Below is a small trained network, with its code and all its weights. Each question gives an input and a target symbol and asks what happens when units are switched off, that is, made to give their printed mean instead of their output.

import numpy as np


def w(rows, s, z=0):
    codes = np.array(rows[::2]) - 128.0
    scale = np.full(codes.shape[1], s)
    scale[-1] = z or s
    return codes * scale


def f(y):
    return np.maximum(y, 0)


def softmax(a):
    e = np.exp(a - a.max(-1, keepdims=True))
    return e / e.sum(-1, keepdims=True)


def log_softmax(a):
    a = a - a.max(-1, keepdims=True)
    return a - np.log(np.exp(a).sum(-1, keepdims=True))


def net(x, mask):
    ids = ['βγζθμπστ'.index(c) for c in x.split()]
    T = len(ids)
    res = E[ids] + P[:T]
    q, k, v = (res @ M[0].T for M in (Q, K, V))
    z = softmax(np.where(np.tri(T) > 0, q @ k.T / 3**0.5, -1e9)) @ v
    res = res + np.where(mask[0], z, O[0][:, -1]) @ O[0][:, :-1]
    y = f(res @ A[0][:, :-1].T + A[0][:, -1])
    res = res + np.where(mask[1:9], y, B[0][:, -1]) @ B[0][:, :-1]
    return log_softmax(res[-1] @ U[:, :-1].T + U[:, -1])


Q, K, V, O, A, B = {}, {}, {}, {}, {}, {}
E = w([
[76,212,166,119,75,85,66,146],'β',
[107,158,98,57,76,184,194,61],'γ',
[115,97,155,222,56,62,203,142],'ζ',
[166,104,194,144,83,71,91,173],'θ',
[102,120,88,5,118,156,190,191],'μ',
[222,95,84,148,143,164,79,158],'π',
[120,110,204,29,160,134,119,86],'σ',
[47,80,125,114,186,166,123,120],'τ',
],0.014)
P = w([
[119,132,132,129,135,15,201,52],'0',
[91,206,131,149,202,187,183,255],'1',
[119,152,140,105,128,171,130,171],'2',
[110,110,147,90,95,170,107,151],'3',
[109,83,147,89,73,177,95,155],'4',
[102,73,149,78,55,184,83,164],'5',
[92,55,146,68,47,184,68,158],'6',
],0.006)
Q[0] = w([
[118,119,157,123,102,122,58,142],'h0',
[132,74,107,2,82,231,22,178],'h0',
[123,60,164,107,81,105,151,153],'h0',
],0.0095)
K[0] = w([
[126,164,128,100,86,111,70,185],'h0',
[87,177,198,210,2,54,81,195],'h0',
[200,105,91,198,68,129,69,149],'h0',
],0.0075)
V[0] = w([
[118,124,93,68,164,165,113,99],'h0',
[1,156,185,76,93,129,153,113],'h0',
[167,175,124,132,118,99,56,143],'h0',
],0.01)
O[0] = w([
[84,159,6,63,215,81,87,115,3],'h0',
[158,206,86,254,180,151,253,64,168],'h0',
[155,230,181,48,74,205,46,82,152],'h0',
],0.0066,0.0015)
A[0] = w([
[122,138,57,194,185,157,185,184,222],'n0',
[49,140,70,81,166,114,131,181,123],'n1',
[39,103,154,117,200,117,84,97,110],'n2',
[119,73,41,109,103,145,96,176,97],'n3',
[167,116,157,105,75,222,78,189,3],'n4',
[118,189,161,209,99,111,201,75,53],'n5',
[121,180,121,151,218,94,179,91,91],'n6',
[134,82,57,254,160,168,191,77,55],'n7',
],0.0086,0.0056)
B[0] = w([
[43,82,112,59,58,7,102,72,255],'n0',
[150,169,79,214,155,151,186,162,199],'n1',
[23,157,194,163,180,136,119,109,167],'n2',
[181,119,50,169,136,85,120,157,212],'n3',
[155,169,140,141,220,67,215,31,244],'n4',
[103,133,25,135,142,84,18,110,188],'n5',
[200,138,249,118,137,209,136,92,189],'n6',
[180,120,112,98,132,254,73,237,224],'n7',
],0.0079,0.0075)
U = w([
[31,173,77,234,166,24,89,40,49],'β',
[128,198,76,49,42,231,62,104,146],'γ',
[125,24,72,84,97,3,2,124,43],'ζ',
[142,67,202,195,15,115,142,189,252],'θ',
[91,154,75,46,98,71,233,107,70],'μ',
[239,139,53,226,204,198,142,195,150],'π',
[142,162,224,106,186,126,171,44,143],'σ',
[65,87,165,79,193,231,33,209,131],'τ',
],0.008,0.0046)

Each question gives the input, a string of symbols that net reads in full, and the target symbol t.
The units are the heads (3 rows each of Q, K, V and O) and the neurons (one row each of A and B). Each row of codes is followed by its name. A weight is (code - 128) times the scale printed after its matrix; where a second scale follows, it is the last column's (O, A, B and U).
mask holds one flag per unit, heads first, then neurons. A switched-off unit (its flag False) gives its mean, the last column of its rows in O or B, instead of its output. The means were averaged over made-up inputs and are rounded, as every weight is.
A unit's drop is (log p(t) with every unit on - log p(t) with that unit switched off) / (log p(t) with every unit on - log p(t) with every unit switched off).
The circuit of an input: a set's keep is (log p(t) with only the set's units on - log p(t) with every unit switched off) / (log p(t) with every unit on - log p(t) with every unit switched off). Starting from all 9 units, units are removed one at a time, each time the one whose removal leaves the highest keep (on an exact tie, the one counted first), for as long as the keep stays at least 0.8.
units of the circuit, in order: the units of the circuit, biggest drop first
unit that matters most: the unit with the biggest drop
k most important neurons: the k neurons with the biggest drops, biggest first
drop when u is switched off: that unit's drop, to one decimal
input π μ θ π π, target σ: units of the circuit, in order : h0, n4
input π σ μ β π π τ, target γ: units of the circuit, in order : h0, n4
input μ θ ζ ζ, target ζ: units of the circuit, in order : n0, n5, h0, n7
input σ τ τ τ τ β, target β: 2 most important neurons : n7, n5
input β π π π π π, target γ: 4 most important neurons : n1, n0, n3, n7
input π θ γ π μ π, target σ: units of the circuit, in order : n4, h0
input π π π, target ζ: unit that matters most : n7
input μ σ σ τ π θ γ, target σ: 4 most important neurons : n7, n4, n0, n5
input τ γ π β θ, target σ: units of the circuit, in order : h0, n7, n4
input θ π μ π π τ, target σ: 2 most important neurons : n7, n4
input π π π β, target γ: 2 most important neurons : n4, n0
input τ σ τ π τ, target β: units of the circuit, in order : n7, n2
input π ζ σ σ π γ π, target θ: 2 most important neurons : n1, n5
input π τ ζ τ σ, target θ: most important neuron : n4
input γ π μ, target π: units of the circuit, in order : h0, n1, n0
input σ π ζ τ, target θ: 2 most important neurons : n5, n4
input π τ μ ζ π π, target θ: 4 most important neurons : n1, n5, n0, n3
input π π π θ τ, target σ: drop when n5 is switched off : 0.2
input τ π γ τ θ, target σ: drop when n1 is switched off : 0.0
input μ π τ τ τ, target β: most important neuron : n7
input ζ π π μ π σ μ, target θ: drop when h0 is switched off : 0.9
